Moves between items:
a: J62->J886, J411->J856, J474->J636, J230->J135, J442->J997, J19->J787, J937->J664, J596->J840, J437->J693, J236->J714, J183->J509, J253->J654, J383->J895, J551->J212, J321->J610, J834->J707, J811->J430, J914->J518, J392->J568, J503->J660, J579->J675, J311->J541, J499->J870, J397->J205, J610->J321, J331->J605, J100->J374, J280->J723, J496->J688, J17->J393, J604->J927, J675->J579, J887->J944, J488->J571, J31->J168, J944->J887, J664->J937, J688->J496, J761->J263, J550->J61, J263->J761, J771->J709, J980->J428, J723->J280, J180->J977, J660->J503, J332->J151, J886->J62, J571->J488, J151->J332, J955->J144, J27->J979, J501->J118, J568->J392, J139->J637, J509->J183, J781->J158, J88->J157, J654->J253, J997->J442, J423->J32, J265->J255, J201->J520, J255->J265, J787->J19, J979->J27, J393->J17, J32->J423, J621->J794, J388->J272, J446->J522, J135->J230, J866->J546, J794->J621, J212->J551, J637->J139, J271->J317, J856->J411, J283->J299, J205->J397, J118->J501, J899->J593, J61->J550, J233->J199, J158->J781, J927->J604, J709->J771, J546->J866, J430->J811, J364->J685, J639->J200, J157->J88, J299->J283, J144->J955, J522->J446, J541->J311, J200->J639, J840->J596, J403->J563, J895->J383, J693->J437, J189->J54, J272->J388, J636->J474, J910->J209, J605->J331, J719->J597, J766->J839, J839->J766, J428->J980, J54->J189, J520->J201, J870->J499, J843->J985, J985->J843, J374->J100, J209->J910, J317->J271, J707->J834, J168->J31, J593->J899, J199->J233, J685->J364, J563->J403, J714->J236, J518->J914, J597->J719, J977->J180
q: J62->J707, J411->J541, J474->J118, J230->J761, J442->J183, J19->J168, J937->J283, J596->J280, J437->J675, J236->J977, J183->J442, J253->J955, J383->J927, J551->J980, J321->J27, J834->J886, J811->J688, J914->J423, J392->J766, J503->J388, J579->J693, J311->J856, J499->J771, J397->J88, J610->J979, J331->J374, J100->J605, J280->J596, J496->J430, J17->J151, J604->J895, J675->J437, J887->J621, J488->J910, J31->J787, J944->J794, J664->J299, J688->J811, J761->J230, J550->J522, J263->J135, J771->J499, J980->J551, J723->J840, J180->J714, J660->J272, J332->J393, J886->J834, J571->J209, J151->J17, J955->J253, J27->J321, J501->J636, J568->J839, J139->J639, J509->J997, J781->J403, J88->J397, J654->J144, J997->J509, J423->J914, J265->J597, J201->J899, J255->J719, J787->J31, J979->J610, J393->J332, J32->J518, J621->J887, J388->J503, J446->J61, J135->J263, J866->J985, J794->J944, J212->J428, J637->J200, J271->J189, J856->J311, J283->J937, J205->J157, J118->J474, J899->J201, J61->J446, J233->J364, J158->J563, J927->J383, J709->J870, J546->J843, J430->J496, J364->J233, J639->J139, J157->J205, J299->J664, J144->J654, J522->J550, J541->J411, J200->J637, J840->J723, J403->J781, J895->J604, J693->J579, J189->J271, J272->J660, J636->J501, J910->J488, J605->J100, J719->J255, J766->J392, J839->J568, J428->J212, J54->J317, J520->J593, J870->J709, J843->J546, J985->J866, J374->J331, J209->J571, J317->J54, J707->J62, J168->J19, J593->J520, J199->J685, J685->J199, J563->J158, J714->J180, J518->J32, J597->J265, J977->J236
f: J62->J272, J411->J488, J474->J621, J230->J144, J442->J550, J19->J496, J937->J437, J596->J839, J437->J937, J236->J100, J183->J522, J253->J263, J383->J781, J551->J88, J321->J17, J834->J503, J811->J31, J914->J639, J392->J723, J503->J834, J579->J299, J311->J209, J499->J364, J397->J980, J610->J393, J331->J180, J100->J236, J280->J568, J496->J19, J17->J321, J604->J563, J675->J283, J887->J118, J488->J411, J31->J811, J944->J501, J664->J693, J688->J787, J761->J654, J550->J442, J263->J253, J771->J233, J980->J397, J723->J392, J180->J331, J660->J707, J332->J979, J886->J388, J571->J856, J151->J27, J955->J135, J27->J151, J501->J944, J568->J280, J139->J423, J509->J446, J781->J383, J88->J551, J654->J761, J997->J61, J423->J139, J265->J593, J201->J719, J255->J899, J787->J688, J979->J332, J393->J610, J32->J637, J621->J474, J388->J886, J446->J509, J135->J955, J866->J317, J794->J636, J212->J157, J637->J32, J271->J546, J856->J571, J283->J675, J205->J428, J118->J887, J899->J255, J61->J997, J233->J771, J158->J895, J927->J403, J709->J199, J546->J271, J430->J168, J364->J499, J639->J914, J157->J212, J299->J579, J144->J230, J522->J183, J541->J910, J200->J518, J840->J766, J403->J927, J895->J158, J693->J664, J189->J843, J272->J62, J636->J794, J910->J541, J605->J977, J719->J201, J766->J840, J839->J596, J428->J205, J54->J985, J520->J597, J870->J685, J843->J189, J985->J54, J374->J714, J209->J311, J317->J866, J707->J660, J168->J430, J593->J265, J199->J709, J685->J870, J563->J604, J714->J374, J518->J200, J597->J520, J977->J605
h: J62->J636, J411->J654, J474->J886, J230->J910, J442->J839, J19->J265, J937->J927, J596->J550, J437->J403, J236->J88, J183->J568, J253->J856, J383->J283, J551->J100, J321->J200, J834->J118, J811->J201, J914->J393, J392->J509, J503->J887, J579->J158, J311->J955, J499->J843, J397->J977, J610->J639, J331->J428, J100->J551, J280->J522, J496->J593, J17->J518, J604->J664, J675->J781, J887->J503, J488->J761, J31->J719, J944->J660, J664->J604, J688->J899, J761->J488, J550->J596, J263->J571, J771->J546, J980->J605, J723->J446, J180->J205, J660->J944, J332->J423, J886->J474, J571->J263, J151->J32, J955->J311, J27->J637, J501->J707, J568->J183, J139->J979, J509->J392, J781->J675, J88->J236, J654->J411, J997->J766, J423->J332, J265->J19, J201->J811, J255->J787, J787->J255, J979->J139, J393->J914, J32->J151, J621->J388, J388->J621, J446->J723, J135->J209, J866->J709, J794->J272, J212->J374, J637->J27, J271->J233, J856->J253, J283->J383, J205->J180, J118->J834, J899->J688, J61->J840, J233->J271, J158->J579, J927->J937, J709->J866, J546->J771, J430->J520, J364->J189, J639->J610, J157->J714, J299->J895, J144->J541, J522->J280, J541->J144, J200->J321, J840->J61, J403->J437, J895->J299, J693->J563, J189->J364, J272->J794, J636->J62, J910->J230, J605->J980, J719->J31, J766->J997, J839->J442, J428->J331, J54->J685, J520->J430, J870->J985, J843->J499, J985->J870, J374->J212, J209->J135, J317->J199, J707->J501, J168->J597, J593->J496, J199->J317, J685->J54, J563->J693, J714->J157, J518->J17, J597->J168, J977->J397
c: J62->J520, J411->J977, J474->J811, J230->J551, J442->J610, J19->J944, J937->J271, J596->J914, J437->J546, J236->J541, J183->J979, J253->J205, J383->J364, J551->J230, J321->J997, J834->J899, J811->J474, J914->J596, J392->J637, J503->J255, J579->J985, J311->J714, J499->J781, J397->J654, J610->J442, J331->J571, J100->J910, J280->J423, J496->J501, J17->J61, J604->J199, J675->J843, J887->J787, J488->J605, J31->J621, J944->J19, J664->J317, J688->J118, J761->J980, J550->J393, J263->J428, J771->J403, J980->J761, J723->J32, J180->J856, J660->J265, J332->J522, J886->J201, J571->J331, J151->J446, J955->J157, J27->J509, J501->J496, J568->J139, J139->J568, J509->J27, J781->J499, J88->J144, J654->J397, J997->J321, J423->J280, J265->J660, J201->J886, J255->J503, J787->J887, J979->J183, J393->J550, J32->J723, J621->J31, J388->J719, J446->J151, J135->J212, J866->J693, J794->J168, J212->J135, J637->J392, J271->J937, J856->J180, J283->J189, J205->J253, J118->J688, J899->J834, J61->J17, J233->J927, J158->J870, J927->J233, J709->J563, J546->J437, J430->J636, J364->J383, J639->J839, J157->J955, J299->J54, J144->J88, J522->J332, J541->J236, J200->J766, J840->J518, J403->J771, J895->J685, J693->J866, J189->J283, J272->J597, J636->J430, J910->J100, J605->J488, J719->J388, J766->J200, J839->J639, J428->J263, J54->J299, J520->J62, J870->J158, J843->J675, J985->J579, J374->J209, J209->J374, J317->J664, J707->J593, J168->J794, J593->J707, J199->J604, J685->J895, J563->J709, J714->J311, J518->J840, J597->J272, J977->J411
k: J62->J499, J411->J840, J474->J985, J230->J509, J442->J263, J19->J937, J937->J19, J596->J856, J437->J496, J236->J32, J183->J135, J253->J550, J383->J597, J551->J27, J321->J980, J834->J709, J811->J579, J914->J180, J392->J910, J503->J199, J579->J811, J311->J280, J499->J62, J397->J17, J610->J428, J331->J639, J100->J637, J280->J311, J496->J437, J17->J397, J604->J255, J675->J430, J887->J317, J488->J766, J31->J299, J944->J271, J664->J787, J688->J693, J761->J997, J550->J253, J263->J442, J771->J707, J980->J321, J723->J541, J180->J914, J660->J233, J332->J157, J886->J870, J571->J839, J151->J88, J955->J522, J27->J551, J501->J546, J568->J209, J139->J374, J509->J230, J781->J520, J88->J151, J654->J61, J997->J761, J423->J714, J265->J927, J201->J158, J255->J604, J787->J664, J979->J212, J393->J205, J32->J236, J621->J54, J388->J685, J446->J144, J135->J183, J866->J118, J794->J189, J212->J979, J637->J100, J271->J944, J856->J596, J283->J168, J205->J393, J118->J866, J899->J563, J61->J654, J233->J660, J158->J201, J927->J265, J709->J834, J546->J501, J430->J675, J364->J272, J639->J331, J157->J332, J299->J31, J144->J446, J522->J955, J541->J723, J200->J605, J840->J411, J403->J593, J895->J719, J693->J688, J189->J794, J272->J364, J636->J843, J910->J392, J605->J200, J719->J895, J766->J488, J839->J571, J428->J610, J54->J621, J520->J781, J870->J886, J843->J636, J985->J474, J374->J139, J209->J568, J317->J887, J707->J771, J168->J283, J593->J403, J199->J503, J685->J388, J563->J899, J714->J423, J518->J977, J597->J383, J977->J518
x: J62->J144, J411->J501, J474->J311, J230->J272, J442->J199, J19->J605, J937->J200, J596->J866, J437->J518, J236->J430, J183->J685, J253->J834, J383->J27, J551->J597, J321->J927, J834->J253, J811->J714, J914->J693, J392->J189, J503->J263, J579->J423, J311->J474, J499->J446, J397->J593, J610->J604, J331->J787, J100->J168, J280->J985, J496->J977, J17->J403, J604->J610, J675->J32, J887->J571, J488->J944, J31->J374, J944->J488, J664->J639, J688->J180, J761->J660, J550->J709, J263->J503, J771->J61, J980->J265, J723->J843, J180->J688, J660->J761, J332->J158, J886->J955, J571->J887, J151->J781, J955->J886, J27->J383, J501->J411, J568->J54, J139->J299, J509->J364, J781->J151, J88->J520, J654->J707, J997->J233, J423->J579, J265->J980, J201->J157, J255->J428, J787->J331, J979->J895, J393->J563, J32->J675, J621->J209, J388->J135, J446->J499, J135->J388, J866->J596, J794->J910, J212->J719, J637->J283, J271->J766, J856->J118, J283->J637, J205->J899, J118->J856, J899->J205, J61->J771, J233->J997, J158->J332, J927->J321, J709->J550, J546->J840, J430->J236, J364->J509, J639->J664, J157->J201, J299->J139, J144->J62, J522->J870, J541->J636, J200->J937, J840->J546, J403->J17, J895->J979, J693->J914, J189->J392, J272->J230, J636->J541, J910->J794, J605->J19, J719->J212, J766->J271, J839->J317, J428->J255, J54->J568, J520->J88, J870->J522, J843->J723, J985->J280, J374->J31, J209->J621, J317->J839, J707->J654, J168->J100, J593->J397, J199->J442, J685->J183, J563->J393, J714->J811, J518->J437, J597->J551, J977->J496

In the rows, 155 stands for zero.

The rows follow the links: the fewer symbols apart two items are, the more alike their rows tend to be.

Each row is also shifted at random along 3 hidden directions that mean nothing.

Rows with their items:
 212   128   165   144   156   177   145   164   153   141   177   137   168   136   137   147   165   158   150   168   182   143   171   166   168   169   161   132   179   180   156   186   145   152   156   182   133   132   158   180   142   165   153   171   139   136   178   133   146   144   160   149   173   161   159   192   136   143   172: J977
 183   149   166   149   148   143   130   149   126   161   162   157   148   138   116   144   136   169   154   137   158   143   177   140   174   179   144   151   155   143   166   172   167   172   157   154   128   169   142   147   152   138   156   141   150   149   135   171   155   160   164   158   168   135   160   151   158   168   166: J118
 126   141   161   146   154   157   156   150   142   133   159   141   119   131   144   169   145   140   156   145   141   158   178   129   148   163   147   141   143   177   149   147   172   168   165   152   135   142   137   151   115   142   150   152   141   131   159   154   123   133   170   167   158   137   159   145   151   153   195: J944
 179   170   143   153   134   137   183   148   166   166   129   153   172   164   181   158   159   142   164   165   147   159   129   165   135   140   163   175   147   141   166   151   162   132   159   131   185   167   161   152   173   145   167   165   179   183   146   169   163   173   154   162   160   156   154   130   154   159   120: J183
 171   149   181   157   138   138   125   151   139   144   166   134   136   167   131   158   143   161   163   167   152   155   168   146   174   173   174   133   151   144   146   162   133   178   156   155   142   157   149   139   136   158   143   120   147   150   162   138   148   149   166   157   137   146   152   148   150   165   173: J546
 125   118   167   170   165   169   124   153   160   135   189   133   126   123   138   159   173   192   149   164   166   159   167   137   160   160   134   162   158   175   158   151   161   153   162   140   141   148   166   179   140   129   133   152   130   128   143   131   167   164   174   158   159   137   173   176   167   152   151: J707
 183   154   154   180   144   151   149   150   158   151   148   174   160   172   130   117   183   156   168   166   184   145   157   185   171   181   150   159   140   130   158   150   136   151   122   162   141   150   177   126   177   154   145   126   150   151   148   164   168   142   150   164   155   188   151   148   161   167   131: J563
 185   153   156   172   156   165   181   160   163   133   139   153   128   159   165   141   187   149   165   151   168   156   153   166   152   147   150   146   140   144   140   131   144   149   145   147   173   121   164   121   170   156   142   122   143   131   155   151   141   129   152   175   145   183   147   164   158   171   161: J927
 175   181   168   159   166   137   131   154   131   161   167   159   163   174   136   170   130   165   160   148   130   146   157   127   166   167   164   149   136   127   154   134   126   165   166   155   162   177   155   153   131   167   129   121   140   152   160   142   170   173   129   134   118   136   162   113   159   174   173: J675
 165   157   169   155   143   158   164   172   159   155   163   140   134   183   162   173   148   138   167   160   149   169   146   136   147   162   182   135   160   161   141   179   154   153   175   140   157   147   153   145   157   147   153   157   170   168   172   161   120   147   166   161   145   132   130   162   141   157   174: J766
 158   175   182   152   155   143   141   189   146   167   177   145   158   181   140   175   157   160   156   160   169   156   155   148   160   172   181   152   161   160   166   172   122   168   159   159   137   153   156   141   150   169   143   145   135   166   172   136   144   163   152   131   138   151   150   145   129   172   166: J518
 111   167   146   148   139   148   193   187   168   171   143   172   141   164   173   145   186   135   160   161   175   151   151   175   136   148   165   170   184   165   155   171   161   152   141   155   151   154   173   147   193   158   160   165   165   171   157   159   149   142   158   158   165   155   137   176   143   143   141: J610
 138   158   156   133   157   153   129   170   152   173   169   160   193   151   156   139   126   151   141   158   156   148   165   167   175   159   154   157   179   160   166   190   150   168   141   192   142   171   143   170   144   183   185   173   161   175   149   147   168   149   142   127   171   166   159   172   143   125   160: J714
 112   154   169   165   150   166   138   183   166   156   173   144   162   168   154   166   186   170   157   184   183   154   136   167   150   164   157   159   171   152   154   162   128   146   146   167   140   149   175   151   162   158   140   155   141   156   157   124   160   168   158   144   145   169   152   174   152   149   143: J17
 181   157   174   160   159   166   120   151   130   152   167   137   150   157   135   153   151   157   163   141   164   152   173   148   187   168   143   129   145   132   162   166   154   159   151   172   138   152   131   119   157   155   158   146   131   139   160   158   138   142   162   158   157   167   155   136   157   175   174: J501
 198   147   145   135   167   144   176   130   173   179   147   171   170   149   155   170   124   146   133   134   144   154   156   151   141   137   153   151   165   182   163   164   198   157   166   133   158   157   141   191   141   147   171   187   185   176   158   167   151   170   153   169   174   112   156   156   158   160   162: J209
  99   165   141   144   157   150   183   161   173   174   138   160   159   150   174   168   144   173   160   152   146   164   132   135   131   141   139   177   156   165   158   155   178   137   172   134   162   165   147   170   154   139   171   189   171   162   137   178   159   169   149   155   166   135   157   151   164   145   142: J135
 110   177   164   167   146   155   157   133   137   151   147   144   143   166   171   155   138   139   157   131   131   159   163   147   145   153   160   123   139   132   136   148   142   171   155   155   171   150   137   129   139   168   169   128   158   150   165   163   143   141   149   147   135   167   144   127   156   163   182: J189
 178   190   149   147   168   149   173   177   155   172   154   152   162   195   169   181   126   139   163   149   134   166   126   145   141   140   177   136   141   154   134   152   148   149   167   146   169   153   151   161   142   172   153   155   163   174   179   163   139   167   134   134   134   127   131   135   143   179   177: J637
 127   162   152   154   165   159   164   141   144   150   140   151   149   163   173   163   131   143   156   137   123   155   170   141   166   141   151   130   138   139   126   144   164   157   171   150   162   155   125   146   141   158   175   158   152   132   160   175   141   150   146   146   138   158   161   129   165   168   192: J794
 182   135   159   173   173   179   145   173   166   138   164   144   163   145   156   155   182   178   162   181   187   164   156   164   151   164   154   166   178   166   158   185   150   123   148   180   137   145   166   157   164   151   135   183   127   151   137   139   162   151   168   149   160   173   157   175   145   145   153: J397
 175   156   161   155   149   153   133   151   130   146   154   175   158   134   120   144   139   153   155   136   159   134   177   148   183   177   159   151   144   157   176   165   153   170   137   184   127   170   154   144   152   160   143   149   138   139   152   159   156   145   152   161   169   168   148   160   152   159   171: J688
 183   174   146   175   183   170   188   188   167   149   143   153   137   161   174   173   183   171   168   157   173   151   127   145   137   152   154   158   147   162   160   167   168   113   158   159   169   136   169   140   176   143   137   177   132   145   151   152   127   150   161   160   168   151   146   146   163   172   155: J980
 148   166   165   151   122   142   119   167   136   166   167   156   173   183   138   142   147   132   162   163   173   164   155   187   160   184   183   134   165   138   178   188   138   170   145   181   146   177   153   128   177   162   171   148   169   178   164   157   145   151   159   139   166   182   135   157   128   162   147: J596
 221   161   149   142   144   139   171   131   161   174   134   160   171   166   172   165   132   124   146   153   143   166   144   177   137   145   171   149   160   157   156   161   172   165   159   135   185   157   144   175   154   152   168   172   189   188   174   164   146   159   145   156   158   141   160   147   153   155   141: J568
 184   147   152   139   122   143   170   153   159   164   151   152   143   165   154   159   141   128   157   144   142   153   153   173   136   162   184   154   167   173   156   184   174   173   146   136   161   147   152   157   162   136   163   166   184   186   176   167   132   134   172   179   168   143   145   187   136   149   145: J839
 170   165   164   140   146   143   125   141   160   179   158   155   194   169   157   153   141   147   150   161   162   164   151   185   166   151   170   148   165   141   162   172   141   169   142   165   159   171   138   171   141   157   170   154   178   192   160   156   157   167   146   131   155   180   163   158   142   139   147: J280
 128   143   163   151   162   147   161   160   154   143   168   149   112   143   136   156   152   134   152   141   145   153   170   148   147   158   177   132   146   180   130   138   134   181   161   142   156   128   159   149   145   165   136   133   142   133   189   157   135   141   160   161   138   139   152   172   146   163   181: J937
  68   151   142   138   152   142   188   163   186   170   149   156   151   151   169   175   159   157   147   158   147   154   135   140   118   153   160   189   168   178   156   147   161   157   173   120   158   157   174   194   154   148   147   173   170   183   154   159   170   173   147   143   165   127   148   170   152   144   137: J979
 233   149   137   159   172   163   186   137   169   155   118   177   156   136   166   129   164   145   151   150   157   151   150   160   154   134   126   164   142   162   151   131   178   145   154   150   178   146   159   153   158   154   157   143   155   145   139   167   171   153   141   178   163   163   153   160   180   149   143: J719
 187   141   166   145   157   175   122   169   149   149   180   125   170   143   135   171   154   171   152   157   161   148   166   156   162   162   162   136   166   167   160   197   166   156   164   177   133   153   152   157   142   151   159   175   140   161   165   132   143   149   168   147   166   153   168   168   136   149   159: J411
 179   167   176   154   158   154   123   151   150   166   168   129   177   179   155   174   145   166   150   162   151   154   151   160   176   149   185   139   166   141   159   168   128   170   174   165   174   168   147   158   145   160   156   164   167   185   161   144   153   170   149   120   135   153   156   145   140   161   168: J723
 152   140   152   157   149   163   143   170   153   154   160   163   173   148   146   158   176   171   164   167   178   160   149   164   151   164   156   170   176   162   171   185   153   142   137   174   134   165   159   144   174   156   140   187   147   156   144   149   161   161   166   152   180   160   153   171   153   144   139: J205
 127   128   163   170   157   176   138   141   169   129   170   143   146   149   148   150   184   176   142   173   148   152   164   165   165   146   138   164   156   158   149   115   131   168   153   161   160   146   169   185   139   161   146   140   138   143   142   131   181   149   142   142   137   176   165   173   157   135   148: J781
 143   155   165   148   153   111   133   151   133   150   170   174   138   156   111   150   153   149   143   137   147   139   170   144   163   194   171   156   139   152   159   163   143   178   147   158   145   179   166   155   155   155   131   122   157   146   156   149   164   158   147   149   162   135   152   150   143   166   160: J693
 158   164   145   174   153   189   173   163   172   152   139   148   173   166   197   155   170   159   168   178   171   170   145   184   144   120   128   142   169   140   149   158   173   115   161   161   172   131   150   140   166   153   190   186   150   157   164   156   139   145   162   157   158   183   147   150   164   155   154: J230
 144   159   165   156   159   127   148   173   164   170   179   160   159   165   129   178   178   177   147   169   171   151   120   141   140   165   174   190   158   158   182   167   144   150   146   129   147   173   184   167   175   126   111   156   153   177   136   148   173   179   166   141   164   122   160   150   151   158   113: J393

Start here and follow the symbols in turn, left to right. Where do you end up?
Answers are names.
 259   156   164   139   166   149   136   173   157   166   165   170   176   158   128   165   149   154   158   152   179   145   145   148   176   177   171   166   153   162   176   184   161   152   155   158   142   166   146   156   163   155   138   162   149   167   153   160   144   171   161   152   175   141   141   151   154   161   153
c h c: J205
 124   133   174   180   141   172   120   149   156   133   180   135   143   153   152   137   182   175   159   173   162   169   170   164   170   151   149   144   161   141   162   158   135   162   147   156   156   147   173   142   162   144   151   125   142   151   163   138   164   154   174   160   149   191   154   157   160   154   136
q q f: J233
 191   152   149   126   177   172   183   170   174   153   151   159   169   155   173   154   125   134   151   150   148   171   154   163   147   124   164   140   173   182   127   153   161   150   162   168   165   139   137   178   133   157   182   175   148   149   181   147   144   150   149   155   157   154   154   170   154   132   186
c a: J209
 108   163   120   173   152   150   178   133   155   161   122   172   153   147   174   150   145   145   161   143   145   153   153   146   141   145   123   167   140   140   163   134   171   153   150   150   165   164   143   120   165   149   171   148   153   147   136   186   171   161   150   164   165   167   169   129   176   170   142
h q f k: J866
 125   177   128   159   159   134   201   148   165   161   126   172   157   154   169   161   151   145   151   155   134   154   140   142   135   161   152   173   137   143   158   106   154   155   159   124   172   168   159   156   156   160   145   138   158   160   138   170   167   165   137   163   151   134   157   136   182   178   139
a h: J283
 108   143   137   155   166   176   170   142   153   138   148   146   132   126   177   168   149   167   140   150   145   155   163   128   144   129   121   159   146   160   144   129   164   146   180   124   168   152   150   177   123   140   161   155   151   140   137   163   167   159   157   165   139   139   173   149   172   149   170
a c q: J255
 157   131   157   148   150   153   137   151   157   150   163   141   164   147   144   144   171   170   145   170   186   156   149   161   162   160   140   164   175   169   183   189   162   150   147   160   135   163   159   155   176   129   158   177   163   169   139   147   159   159   178   154   181   157   165   173   158   135   123
k c: J393
 146   160   167   164   168   165   144   172   170   163   163   129   185   174   166   165   180   165   158   182   160   148   129   156   151   142   149   170   156   151   164   151   129   136   160   149   167   156   173   165   150   166   133   156   143   162   149   132   168   182   144   127   142   157   170   154   164   169   134
h h f q: J321
 211   141   149   160   154   165   140   143   174   163   153   157   192   133   162   150   155   183   149   166   171   162   151   162   165   142   134   173   177   161   178   163   171   157   154   148   166   163   162   177   154   134   156   191   165   174   138   149   169   176   151   152   164   163   168   169   158   147   119
f f a: J144
 215   149   169   141   166   139   130   165   147   170   173   152   165   145   121   177   141   169   159   150   171   156   147   137   164   172   168   156   154   152   186   187   170   167   162   143   145   169   145   166   159   128   143   164   164   165   138   162   140   166   177   152   176   126   159   147   150   155   151
h q q: J253
  65   117   167   156   129   144   131   135   146   142   179   145   130   127   129   140   184   175   152   155   150   150   163   157   153   175   154   167   161   158   164   158   139   194   159   139   130   169   163   170   157   143   138   137   162   157   144   131   183   167   174   165   162   151   163   179   148   145   122
k k c: J563
 230   157   153   145   168   154   136   146   154   181   150   169   193   155   151   162   130   158   153   145   162   154   147   159   169   154   153   155   171   147   178   173   174   160   150   163   156   171   133   171   146   143   167   178   178   176   135   155   156   174   153   146   171   147   166   149   152   162   149
x a k: J843
 168   177   174   139   159   146   135   165   160   172   162   137   190   179   142   161   141   152   158   154   156   156   148   154   171   148   173   138   158   154   156   157   121   161   154   165   156   166   156   172   133   178   148   159   140   166   179   138   159   168   146   121   144   151   165   152   148   153   169
x f h: J383
 145   162   160   147   135   137   121   128   135   162   154   156   169   158   136   139   125   143   148   145   128   143   167   152   174   164   166   157   153   130   168   144   143   181   158   144   160   179   144   153   151   150   166   134   172   160   147   161   173   160   149   142   139   154   162   144   146   155   158
f x k: J209
 105   147   156   158   165   152   178   172   150   149   164   126   130   158   173   195   174   186   157   164   159   155   127   123   125   159   152   170   164   177   166   172   181   143   189   118   149   144   166   175   158   113   132   180   151   158   145   150   140   168   178   166   166   113   143   135   165   161   149
c c k: J997
 260   194   149   135   173   136   182   152   170   186   126   181   180   174   158   164   133   122   156   142   152   157   125   157   140   135   169   158   136   150   148   142   171   150   167   131   176   163   157   160   158   160   158   163   176   190   160   170   142   159   141   154   150   128   148   143   158   173   161
k f: J714
 175   161   142   134   160   147   176   128   146   167   136   181   147   137   143   158   120   147   145   123   127   138   167   136   156   150   145   161   147   151   154   137   186   169   160   131   160   158   131   164   143   151   171   153   174   150   145   172   151   154   147   159   160   120   163   140   172   172   175
f a: J636
 215   152   180   164   151   145   131   176   149   152   176   132   160   175   142   172   156   156   156   164   161   154   155   155   163   164   188   132   157   157   173   175   152   160   162   153   152   153   155   151   147   146   144   150   152   177   174   141   135   161   172   155   142   147   155   150   133   162   150
c a f: J639
 146   138   153   146   125   147   162   143   151   154   140   161   126   141   140   134   146   121   159   129   133   164   169   175   152   155   153   146   144   169   140   142   169   179   147   142   150   149   147   153   147   148   164   142   179   153   181   167   145   131   168   178   162   168   149   182   151   143   151
k k q x: J568
